(in the rows, 128 means zero)
Two labels a row
[118 167 121 114 129 103 130 153 147 130 134 136 114 139 133 122 120 111
 130 126 139 101 100 133 127 119 148 142] => M & [23]
[140 169 106 111 123  69 118 110 130 159 149 157  85 141 149 112 133 103
 126 128 128  45 109 146 120 115 119 103] => M & [23]
[161 158 162 126 123 108 132 148 156 125 128 112 165 140 121 126  88 122
 129 117 152 125 110 161 132 122 112 143] => M & [23]
[180 123  80 117 145 109 127 114  88 126 129  95 146 121 124 106 105 125
 141 141  91 101 119 136 132 154 115  62] => V & [23]
[173 117  84 116 119  93 133 121 117 126 127 136 131 127 133 138 124 110
 128 128 110 115 126 137 140 142 115  78] => U & [23]
[118 145 142 141 139  80 121 132 162 130 131 133 137 132 143 128 132 136
 133 127 151 119  98 129 133 126 131 156] => M & [25]
[ 71 146   4 107 125 104 127  82 126 150 140 122 120 131 109  94 111 128
 122 116  79  33 120 153 111 119 120  93] => V & [25]
[156 155 128 118 138 168 125 115 151 113 143 114 140 131 143  97 112 129
 134 131 132  82  87 124 147 115 136 121] => P & [23]
[202 155 114  97 129 105 142 119  81 136 136 157 145 127 109 111  62 107
 141 125 149  74 110 134 119 120  90  85] => M & [23]
[122 160 111 119 134 103 141 137 164 128 146 118 141 142 132 126 141 127
 128 124 109  93 110 165 154 124 136 130] => M & [23]
[124 168 138 115 136  87 140 118 131 134 146 147  87 137 141 122 101 116
 128 127 152  97 128 135 103 136 110  97] => M & [23]
[139 173 118 134 125 123 124 112 136 157 143 128 119 174 135  95 127 122
 123 113 137  42 119 157 122 123 120 145] => M & [23]
[146 137 114 122 127 119 123 116 140 130 102  96 159 136 129 133 124 122
 137 131 130  86 127 149 156 134  98 101] => U & [23]
[120 165 159 117 138 104 130 132 169 109 138 118 144 143 129 124 101 128
 129 122 157  93 108 141 120 124 109 151] => M & [23]
[143 156 147 125 134  85 133 155 152 100 134 103 195 134 126 145 110 134
 105 128 144 147 104 146 124 144 122 163] => M & [23]
[164 143 137 115 125 106  68 135 121 136 131 132 114 132 139 115 113 168
 128 111 137  81 120 145 119 123  91 101] => M & [23]
[ 93 133  81 139 159 109 129 110 136 137 144 163  98 118 143 124 146 129
 137 128  86 138 138 139 120 134 156  78] => P & [23]
[112 151  87 129 122 100 139 112 160 105 110 108 158 124 122 124 113 136
 137 119  97 108 116 151 146 144 127 112] => V & [25]
[178 176  88 116 124 117 137 130 119 143 144 114 140 136 150 111 101 115
 136 132 152  71 114 125 121 125  95 114] => M & [23]
[218 151 202 127 123 128 121 194 127 113 126 121 156 116 142 145 102 128
 118 170 181 141 120 124 134 121  94 128] => M & [23]
[118 159 141 137 128  85 138 125 142 137 164 141  88 149 149 133 139 119
 114 124 133 117 117 120 126 129 132 112] => M & [23]
[ 85 154  42 112 145  87 130 100 137 122 135 153 122 140 122 128 114 131
 129 127  86 106 110 160 126 138 146  98] => V & [23]
[ 74 153  43 116 130  97 136  85 146 127 132 135 144 132 137 123  98 132
 134 129 108  83 117 142 136 147 127  79] => V & [23]
[173 148 154 125 123  71 143 119 105 136 146 141 133 130 123 131  87 114
 130 157 149 136 110 136 120 133 108 104] => M & [23]
[124 162 145 129 128  82 133 144 124 120 140 131 154 124 133 151 107 122
 127 109 141 131 122 123  97 144 115 136] => M & [23]
[182 174 157 119 122 121 110 143 167 128 119  87 172 145 132 115 109 139
 136 111 155  59 117 162 147 124  81 184] => M & [23]
[221 158 145 105 120  99 150 121  52 156 131 144 121 133 147 113  90 114
 120 132 141  88 119 109 120 114  93  79] => M & [23]
[157 145  87 113 166 125 130 113 136 112 144 134 135 133 139  89 110 132
 142 132 114 109 118 143 124 143 134  80] => P & [23]
[114 148  91 130 138 119 118 128 179 134 124 110 108 139 133 113 154 142
 153 126  90  95 122 144 151 148 138 133] => V & [23]
[123 155 119 117 136  86 133 120 119 121 141 128 143 127 115 131  97 114
 130 125 137 109 111 150 113 121 122 148] => M & [23]
[165 136  67 116 117 128 134 111 127 138 104 124 114 126 123 117 109 122
 130 131 118  85 123 124 140 134  97  84] => V & [23]
[140 187 140 119 142  92 135 133 128 122 134 114 160 135 126 125 106 125
 120 135 145 110 112 131 132 136 118 129] => M & [23]
[194 134  76 113 130 108 138 100 100 147 125 145 120 127 107 106 131 115
 141 140  98  71 131 116 142 132 117  42] => V & [23]
[ 89 163 136 121 115 132 116 127 198  94 121  97 163 161 133 123 109 139
 124 117 161  98 107 168 148 124 119 193] => M & [23]
[147 155 178 149 142  93 127 152 120 134 139 127 140 139 152 116 129 125
 151 103 129 120 117 133 126 156 153 139] => M & [23]
[114 124  94 138 139 130 121 134 169 116 128 120 100 135 151 128 162 133
 125 126 105 127 134 100 157 145 146 120] => V & [23]
[ 99 165 165 132 115 128 118 134 168 112 129 104 163 122 112 132 112 135
 129 126 170 112 122 147 117 120 113 171] => M & [23]
[117 140 111 120 134  61 142 108 132 137 148 153 143 127 112 135 127 121
 157 134  43  75 117 159 136 140 142  88] => U & [23]

Two labels a row
[137 137 116 128 120 131 114 130 139 115 133 132 133 101 143 120 115 123
 133 122 110 118 126 134 141 125 129 106] => H & W
[136 141 125 112 111 130 121 127 133 126 132 131 167 124 132 136 106 123
 137 126 133 144 128 150 137 129 129  96] => F & L
[127 147 116 108 117 123 114 127 150 118 106 135 182 108 157 114  78  93
 155 103 115 133 123 152 140 137 130  85] => G & W
[116 138 120 135 109 130 115 130 140 119 119 131 167 106 145 117  85 117
 160  96 120 139  89 150 144 126 126  96] => G & J
[140 128 108 115 119 127 118 126 140 105 110 136 131 113 145 106 123 116
 135 103 104 116  81 142 143 127 135 118] => H & W
[140 129 136 167 119 135 115 130 121 129 140 115 123 117 136 143 132 139
 144 126 134 137  81 161 137 114 123 116] => H & R
[134 132 125 125 111 122 116 133 120 131 142 112 141 122 129 138 142 144
 113 145 125 134 138 147 133 120 125 119] => F & R
[140 152 116 125 117 126 109 136 139 120 133 129 155 100 143 125 105 120
 134 138 114 127 153 143 144 126 124  90] => F & W
[154 137 116 127 123 131 112 129 134 118 123 131 127 107 149 122 128 119
 130 122 112 117 116 141 143 121 136 107] => H & W
[142 138 105 117 113 141 116 120 139 107 114 142 138 112 145 108 122 122
 124 112 117 122 121 131 144 132 134 109] => H & W
[153 138 120 125 118 128 118 128 139 113 119 134 146 112 147 119 120 113
 142 113 118 126 102 148 146 121 140  99] => Y & W
[129 130 132 155 107 135 106 135 121 120 137 116 137 113 138 128 129 139
 150 117 118 134  69 162 146 109 119 105] => H & R
[161 145 112 121 118 129 114 122 147 119 112 141 170 105 156 129  82 100
 139 108 124 143 131 161 148 139 144  80] => F & W
[116 117 118 131 110 123 122 135 125 113 138 127 117 120 119 113 149 150
 123 130 103 124  96 128 135 116 134 131] => Y & R
[133 130 110 117 115 122 113 131 143 109 114 137 149 104 150 111  96 112
 140 104 104 127 101 149 143 132 140 104] => H & W
[108 137 118 139 103 129 104 141 137 118 132 125 173 103 136 116  92 131
 153 112 110 138 103 149 146 120 125  90] => G & R
[142 128 135 155 113 131 128 134 123 121 139 126 118 129 120 130 148 144
 140 128 124 127  83 139 140 109 131 119] => H & N
[146 142 120 205 132 159 110 118 142 119 130 149 126  94 148 149  64 123
 148  83 135 156  43 174 157 120 154  90] => H & J
[137 150 115 106 115 120 112 131 145 124 121 129 188 107 146 126  92 107
 134 126 118 135 161 149 141 136 128  82] => F & W
[145 154 124 123 117 123 122 133 145 125 131 137 171 105 133 133  92 106
 143 132 124 129 168 129 140 130 135  80] => F & W
[151 150 115 139 122 136 111 126 139 116 128 137 148  97 144 130 103 120
 134 117 119 131 131 144 147 128 135  87] => H & W
[145 145 126 125 119 120 115 135 142 129 129 129 164 104 142 139  88 107
 137 129 124 137 152 150 132 131 135  93] => F & W
[132 140 119 124 125 131 114 123 144 118 110 136 162 105 155 119  83 106
 144 102 120 137 116 155 143 136 132  95] => G & W
[113 123 119 110 107 116 115 140 132 112 122 126 146 118 135 102 126 130
 149 111 107 122  81 142 140 119 126 116] => H & R
[121 124 123 144 103 135 122 135 124 108 140 133 123 130 112 109 153 153
 140 118 109 124  72 126 144 115 130 118] => H & N
[150 149 114 126 119 136 110 127 143 113 122 143 163 101 152 119  98 110
 144 114 121 129 125 150 153 128 136  79] => G & W
[138 136 116 127 120 130 111 128 138 118 121 131 147 107 146 122 106 118
 136 115 116 130 115 148 141 127 131 104] => H & W
[122 140 117 112 117 123 113 133 141 117 120 131 158 107 142 116  99 117
 139 117 110 128 129 141 135 132 130 102] => K & W
[130 141 112 115 119 128 114 129 147 114 113 137 165 100 152 117  87 104
 146 110 112 130 127 144 142 135 133  91] => G & W
[123 127 129 152 100 121 121 140 132 121 134 129 149 112 132 129 101 130
 152 112 120 144  82 157 143 115 140 104] => K & N
[123 140 120 129 115 134 119 126 138 121 126 138 166 122 132 125  90 125
 147 105 127 147 100 149 148 132 136  93] => G & R
[136 132 121 130 111 136 121 124 126 109 128 132 138 134 125 108 149 140
 135 124 121 130  91 137 147 121 128 106] => H & L
[142 139 137 133 103 107 126 144 142 127 134 130 175 109 133 140  93 103
 170 121 120 137 116 156 139 119 135  81] => F & R
[136 147 137 157 115 132 129 136 139 135 143 138 165 112 122 143  89 120
 158 127 135 142 130 138 140 122 136  83] => F & N
[153 142 106 114 122 134 120 123 141 104 113 144 137 111 143 107 123 114
 130 112 109 119 115 136 148 127 141 102] => H & W
[169 137 113 140 129 144 113 116 130 104 123 140 104 110 145 120 148 130
 127 123 117 112 105 134 148 123 140 111] => H & W
[146 141 115 133 127 129 113 128 138 122 124 132 141 106 141 132 110 123
 123 129 118 131 145 143 141 126 136 102] => F & W
[132 141 122 128 126 132 112 126 138 126  99 128 157 107 156 129  88 107
 146 108 130 134 126 152 140 132 124  98] => G & W
[130 145 124 140 105 134 123 130 132 122 143 136 173 130 115 130 122 141
 134 130 134 147 131 139 148 125 132  89] => F & L
[152 136 135 120  96 112 127 147 131 106 136 133 151 123 118 113 149 120
 161 131 103 117  94 126 146 109 132  98] => Y & R
[121 137 125 117  97 108  99 142 129 135 138 101 184 104 144 138 102 126
 138 140 119 148 140 176 138 124 114  91] => F & R
[146 132 135 142 108 115 140 136 151 113 124 152 145 114 126 117  93  95
 172 106 114 126  85 131 139 122 152  94] => Y & J
[130 142 116 123 119 128 115 129 136 122 127 131 156 111 141 125 105 120
 133 124 118 132 142 142 136 130 128 103] => F & W
[146 137 143 131 113 119 122 135 130 126 135 123 150 116 136 132 126 121
 152 126 123 131 109 148 139 116 122 100] => H & R
[117 126 122 164 109 136 123 133 136 115 144 140 128 116 117 123 115 146
 139 113 117 140  72 138 144 112 143 113] => H & J
[120 137 122 131 106 133 124 131 133 114 133 132 165 138 116 113 126 144
 136 125 123 140 116 132 144 127 126 102] => F & L
[129 137 121 166 120 143 126 130 140 116 141 148 131 111 117 131 106 139
 135 117 122 134 105 124 146 119 148  99] => Y & J
